Below is a small trained network, with its code and all its weights. Each question gives an input and a class and asks what happens when units are switched off, that is, made to give their printed mean instead of their output.

import numpy as np


def w(rows, s, z=0):
    codes = np.array(rows[::2]) - 128.0
    scale = np.full(codes.shape[1], s)
    scale[-1] = z or s
    return codes * scale


def norm(h):
    return h / np.sqrt((h * h).mean(-1, keepdims=True) + 1e-5)


def f(y):
    return np.maximum(y, 0)


def log_softmax(a):
    a = a - a.max(-1, keepdims=True)
    return a - np.log(np.exp(a).sum(-1, keepdims=True))


def net(x, mask):
    res = np.array(x, float).reshape(1, 4) / 4 @ E
    u = 0
    for l in range(2):
        y = f(norm(res) @ A[l][:, :-1].T + A[l][:, -1])
        res = res + np.where(mask[u : u + 5], y, B[l][:, -1]) @ B[l][:, :-1]
        u += 5
    return log_softmax(norm(res)[-1] @ U[:, :-1].T + U[:, -1])


A, B = {}, {}
E = w([
[199,147,137,155,49],'x0',
[172,174,108,69,156],'x1',
[178,136,223,129,135],'x2',
[154,254,155,175,87],'x3',
],0.0077)
A[0] = w([
[96,43,67,114,102,101],'0.n0',
[96,74,51,121,76,105],'0.n1',
[59,153,75,108,187,117],'0.n2',
[148,4,125,109,114,2],'0.n3',
[168,25,123,44,168,119],'0.n4',
],0.017,0.0047)
B[0] = w([
[114,205,154,166,144,224],'0.n0',
[133,135,128,192,152,206],'0.n1',
[147,55,115,103,147,217],'0.n2',
[105,55,102,64,154,216],'0.n3',
[116,61,148,7,134,252],'0.n4',
],0.02,0.011)
A[1] = w([
[114,54,185,191,10,230],'1.n0',
[147,81,248,222,127,17],'1.n1',
[138,161,126,203,204,3],'1.n2',
[238,136,88,94,68,221],'1.n3',
[152,145,24,93,189,121],'1.n4',
],0.013,0.0027)
B[1] = w([
[104,6,51,131,159,199],'1.n0',
[136,104,173,219,204,218],'1.n1',
[162,95,172,181,89,199],'1.n2',
[107,223,146,138,81,235],'1.n3',
[121,95,175,176,146,253],'1.n4',
],0.014,0.0052)
U = w([
[111,42,129,35,200,207],'0',
[146,154,76,80,106,2],'1',
[150,144,166,224,152,175],'2',
[145,252,146,60,83,188],'3',
[112,153,32,121,61,41],'4',
],0.015,0.0064)

Each question gives the input, the list of numbers given to net, and the class t.
The units are the neurons (one row each of A and B). Each row of codes is followed by its name. A weight is (code - 128) times the scale printed after its matrix; where a second scale follows, it is the last column's (A, B and U).
mask holds one flag per neuron, layer by layer. A switched-off neuron (its flag False) gives its mean, the last column of its row in B, instead of its output. The means were averaged over made-up inputs and are rounded, as every weight is.
A unit's drop is (log p(t) with every unit on - log p(t) with that unit switched off) / (log p(t) with every unit on - log p(t) with every unit switched off).
The circuit of an input: a set's keep is (log p(t) with only the set's units on - log p(t) with every unit switched off) / (log p(t) with every unit on - log p(t) with every unit switched off). Starting from all 10 units, units are removed one at a time, each time the one whose removal leaves the highest keep (on an exact tie, the one counted first), for as long as the keep stays at least 0.8.
units of the circuit, in order: the units of the circuit, biggest drop first
unit that matters most: the unit with the biggest drop
top k neurons: the k neurons with the biggest drops, biggest first
k most important neurons of layer l: the k neurons of layer l with the biggest drops, biggest first
drop when u is switched off: that unit's drop, to one decimal
input [7,-7,-1,7], class 2: 2 most important neurons of layer 0 -> [0.n4; 0.n3]
input [-4,6,1,8], class 3: unit that matters most -> 0.n1
input [2,5,-4,3], class 3: units of the circuit, in order -> [1.n3; 0.n1; 0.n3; 0.n4]
input [-6,8,8,8], class 3: top 2 neurons -> [0.n1; 0.n0]
input [2,-3,-4,-3], class 2: 2 most important neurons of layer 1 -> [1.n2; 1.n0]
input [4,8,-3,-1], class 3: 3 most important neurons of layer 0 -> [0.n3; 0.n2; 0.n4]
input [3,-5,6,5], class 2: top 4 neurons -> [0.n4; 0.n3; 1.n1; 0.n2]
input [4,7,4,-2], class 3: top 3 neurons -> [0.n3; 0.n2; 1.n3]
input [-1,-8,6,8], class 2: top 3 neurons -> [0.n4; 0.n3; 0.n2]
input [-2,-1,-7,5], class 2: 2 most important neurons of layer 0 -> [0.n4; 0.n3]
input [0,-4,-4,-2], class 2: 2 most important neurons of layer 0 -> [0.n1; 0.n0]
input [8,-1,0,-1], class 4: top 2 neurons -> [0.n0; 1.n0]
input [7,-1,-2,5], class 4: top 3 neurons -> [0.n1; 0.n0; 1.n0]
input [1,6,6,0], class 3: 3 most important neurons of layer 0 -> [0.n3; 0.n2; 0.n4]
input [8,-3,-7,7], class 2: top 3 neurons -> [0.n4; 0.n3; 0.n2]
input [5,1,4,4], class 2: top 4 neurons -> [0.n4; 0.n3; 1.n1; 1.n0]
input [1,3,-1,3], class 3: top 3 neurons -> [0.n1; 0.n3; 0.n0]
input [-7,7,7,8], class 3: 2 most important neurons of layer 1 -> [1.n1; 1.n4]
input [2,2,8,8], class 2: top 3 neurons -> [0.n4; 0.n3; 1.n1]
input [-3,3,0,8], class 3: most important neuron of layer 1 -> [1.n1]
input [5,-6,6,2], class 2: most important neuron of layer 1 -> [1.n1]
input [-6,-4,6,4], class 2: drop when 0.n3 is switched off -> 0.6
input [3,3,-6,-1], class 2: drop when 1.n4 is switched off -> 0.0
input [-2,8,4,4], class 3: drop when 0.n1 is switched off -> 0.4
